Below are the code and all the weights of a small trained network. Each question names an input and a class and asks about switching units off, where a switched-off unit gives its printed mean instead of its output.

import numpy as np


def w(rows, s, z=0):
    codes = np.array(rows[::2]) - 128.0
    scale = np.full(codes.shape[1], s)
    scale[-1] = z or s
    return codes * scale


def f(y):
    return y / 2 * (1 + np.tanh(0.7978845608 * (y + 0.044715 * y**3)))


def log_softmax(a):
    a = a - a.max(-1, keepdims=True)
    return a - np.log(np.exp(a).sum(-1, keepdims=True))


def net(x, mask):
    res = np.array(x, float).reshape(1, 3) / 4 @ E
    y = f(res @ A[0][:, :-1].T + A[0][:, -1])
    res = res + np.where(mask, y, B[0][:, -1]) @ B[0][:, :-1]
    return log_softmax(res[-1] @ U[:, :-1].T + U[:, -1])


A, B = {}, {}
E = w([
[87,141,112,74,121,93,138,192],'x0',
[195,8,48,93,107,164,129,126],'x1',
[174,113,135,123,59,69,160,121],'x2',
],0.014)
A[0] = w([
[149,120,149,152,86,88,137,118,1],'neuron 0',
[84,160,82,160,200,181,87,120,76],'neuron 1',
[143,214,152,134,173,74,124,113,69],'neuron 2',
[162,158,126,105,94,97,132,79,31],'neuron 3',
[144,101,172,149,82,77,105,123,48],'neuron 4',
[177,102,208,169,156,141,134,84,9],'neuron 5',
[133,167,186,143,132,113,132,149,61],'neuron 6',
[176,145,162,177,112,167,117,11,36],'neuron 7',
[107,151,136,201,125,115,154,152,55],'neuron 8',
[89,153,149,162,119,116,132,99,21],'neuron 9',
[143,169,138,122,48,121,139,118,30],'neuron 10',
],0.012,0.0025)
B[0] = w([
[101,152,168,239,143,143,86,35,158],'neuron 0',
[58,162,157,195,80,104,116,47,243],'neuron 1',
[158,91,110,89,183,178,193,128,239],'neuron 2',
[60,151,66,117,103,130,105,107,154],'neuron 3',
[114,254,152,183,69,154,89,70,163],'neuron 4',
[152,45,213,115,179,55,134,151,196],'neuron 5',
[163,71,113,85,125,200,176,142,199],'neuron 6',
[102,75,148,71,165,97,127,189,244],'neuron 7',
[160,128,78,117,178,153,143,126,179],'neuron 8',
[163,130,75,112,129,193,177,131,186],'neuron 9',
[113,137,164,204,111,86,82,114,160],'neuron 10',
],0.009,0.011)
U = w([
[208,86,42,115,154,254,216,66,4],'0',
[11,178,157,195,96,159,120,13,135],'1',
[52,109,193,64,168,56,203,185,236],'2',
],0.0075,0.0018)

Each question gives the input, the list of numbers given to net, and the class t.
The units are the neurons (one row each of A and B). Each row of codes is followed by its name. A weight is (code - 128) times the scale printed after its matrix; where a second scale follows, it is the last column's (A, B and U).
mask holds one flag per neuron, in row order. A switched-off neuron (its flag False) gives its mean, the last column of its row in B, instead of its output. The means were averaged over made-up inputs and are rounded, as every weight is.
A unit's drop is (log p(t) with every unit on - log p(t) with that unit switched off) / (log p(t) with every unit on - log p(t) with every unit switched off).
The circuit of an input: a set's keep is (log p(t) with only the set's units on - log p(t) with every unit switched off) / (log p(t) with every unit on - log p(t) with every unit switched off). Starting from all 11 units, units are removed one at a time, each time the one whose removal leaves the highest keep (on an exact tie, the one counted first), for as long as the keep stays at least 0.8.
units of the circuit, in order: the units of the circuit, biggest drop first
k most important neurons: the k neurons with the biggest drops, biggest first
drop of u: that unit's drop, to one decimal
input [-8,-3,-3], class 2: units of the circuit, in order	neuron 7
input [7,-6,8], class 1: units of the circuit, in order	neuron 4; neuron 0
input [-8,-7,-2], class 2: 3 most important neurons	neuron 7; neuron 5; neuron 1
input [1,4,5], class 1: units of the circuit, in order	neuron 2; neuron 6; neuron 7
input [-6,1,-5], class 2: units of the circuit, in order	neuron 7; neuron 5
input [-6,-8,0], class 0: 3 most important neurons	neuron 9; neuron 2; neuron 6
input [-8,-6,5], class 2: 3 most important neurons	neuron 7; neuron 5; neuron 10
input [7,-6,-7], class 1: 2 most important neurons	neuron 1; neuron 7
input [-8,-8,1], class 0: 4 most important neurons	neuron 9; neuron 2; neuron 6; neuron 8
input [0,0,2], class 1: 2 most important neurons	neuron 7; neuron 2
input [-6,-5,1], class 2: 2 most important neurons	neuron 7; neuron 5
input [-8,-5,-2], class 2: drop of neuron 8	0.0
input [2,-7,5], class 0: drop of neuron 2	0.2
input [-7,3,-8], class 1: units of the circuit, in order	neuron 1
input [1,1,4], class 1: drop of neuron 2	0.1
input [-6,-2,-5], class 2: drop of neuron 5	0.4
